Here is a tiny trained network, its code and every weight. The questions are about switching its units off for an input and a class, where a switched-off unit gives its printed mean instead of its output.

import numpy as np


def w(rows, s, z=0):
    codes = np.array(rows[::2]) - 128.0
    scale = np.full(codes.shape[1], s)
    scale[-1] = z or s
    return codes * scale


def f(y):
    return np.maximum(y, 0)


def log_softmax(a):
    a = a - a.max(-1, keepdims=True)
    return a - np.log(np.exp(a).sum(-1, keepdims=True))


def net(x, mask):
    res = np.array(x, float).reshape(1, 8) / 4 @ E
    y = f(res @ A[0][:, :-1].T + A[0][:, -1])
    res = res + np.where(mask, y, B[0][:, -1]) @ B[0][:, :-1]
    return log_softmax(res[-1] @ U[:, :-1].T + U[:, -1])


A, B = {}, {}
E = w([
[96,119,213,130],'x0',
[176,212,139,193],'x1',
[113,88,253,124],'x2',
[124,150,125,32],'x3',
[145,6,189,150],'x4',
[106,154,198,187],'x5',
[171,229,17,141],'x6',
[45,161,90,111],'x7',
],0.0061)
A[0] = w([
[95,190,99,146,113],'n1',
[34,164,144,47,250],'n2',
[168,135,134,194,210],'n3',
[115,135,110,216,253],'n4',
[211,111,115,178,104],'n5',
[31,107,127,143,251],'n6',
[54,94,84,164,144],'n7',
[142,25,132,68,208],'n8',
[118,129,146,200,90],'n9',
[187,181,185,80,124],'n10',
[122,167,148,202,164],'n11',
[190,135,171,148,233],'n12',
[95,192,153,96,159],'n13',
[77,106,132,120,125],'n14',
[119,106,134,63,232],'n15',
[240,107,120,228,225],'n16',
[161,71,101,61,172],'n17',
[244,197,140,143,193],'n18',
[110,127,154,61,156],'n19',
[176,130,129,162,151],'n20',
[194,147,133,106,91],'n21',
[193,121,130,176,218],'n22',
],0.012,0.0035)
B[0] = w([
[99,164,88,136,193],'n1',
[73,180,87,206,239],'n2',
[182,92,62,47,197],'n3',
[166,203,58,65,214],'n4',
[138,74,191,87,177],'n5',
[52,163,30,193,226],'n6',
[114,163,94,194,178],'n7',
[45,71,160,188,255],'n8',
[192,148,76,121,173],'n9',
[167,70,119,103,169],'n10',
[162,142,42,84,196],'n11',
[165,34,121,87,203],'n12',
[80,218,132,140,183],'n13',
[104,184,77,206,171],'n14',
[44,74,135,229,204],'n15',
[236,115,120,2,235],'n16',
[78,97,156,154,201],'n17',
[167,85,181,27,222],'n18',
[74,130,171,174,183],'n19',
[161,149,177,25,166],'n20',
[178,129,195,114,155],'n21',
[209,36,187,67,195],'n22',
],0.0075,0.0078)
U = w([
[56,104,187,147,174],'0',
[230,120,205,3,7],'1',
[46,252,67,202,170],'2',
],0.0063,0.0019)

Each question gives the input, the list of numbers given to net, and the class t.
The units are the neurons (one row each of A and B). Each row of codes is followed by its name. A weight is (code - 128) times the scale printed after its matrix; where a second scale follows, it is the last column's (A, B and U).
mask holds one flag per neuron, in row order. A switched-off neuron (its flag False) gives its mean, the last column of its row in B, instead of its output. The means were averaged over made-up inputs and are rounded, as every weight is.
A unit's drop is (log p(t) with every unit on - log p(t) with that unit switched off) / (log p(t) with every unit on - log p(t) with every unit switched off).
The circuit of an input: a set's keep is (log p(t) with only the set's units on - log p(t) with every unit switched off) / (log p(t) with every unit on - log p(t) with every unit switched off). Starting from the 12 units with the biggest drops (on a tie, the unit counted first), units are removed one at a time, each time the one whose removal leaves the highest keep (on an exact tie, the one counted first), for as long as the keep stays at least 0.8.
units of the circuit, in order: the units of the circuit, biggest drop first
top k neurons: the k neurons with the biggest drops, biggest first
drop when u is switched off: that unit's drop, to one decimal
input [8,8,-6,5,-5,-6,5,0], class 1: units of the circuit, in order	n18
input [-5,-7,8,7,-2,5,-8,4], class 2: units of the circuit, in order	n2; n6
input [-1,-5,-3,7,4,5,-1,-8], class 0: units of the circuit, in order	n8; n15
input [0,-2,-6,-8,8,-4,5,5], class 1: units of the circuit, in order	n16; n2
input [-7,2,4,-8,4,4,-6,6], class 1: units of the circuit, in order	n2; n16
input [-1,-2,3,8,-7,-4,5,-7], class 0: top 2 neurons	n16; n15
input [-4,-6,-1,-2,4,-1,-6,4], class 2: drop when n6 is switched off	0.3
input [-1,-6,0,-8,-1,2,-4,-7], class 1: drop when n16 is switched off	0.2
input [7,6,7,-5,5,1,-2,-5], class 1: drop when n15 is switched off	0.0
input [4,2,5,3,-3,-8,-4,5], class 2: drop when n2 is switched off	0.1
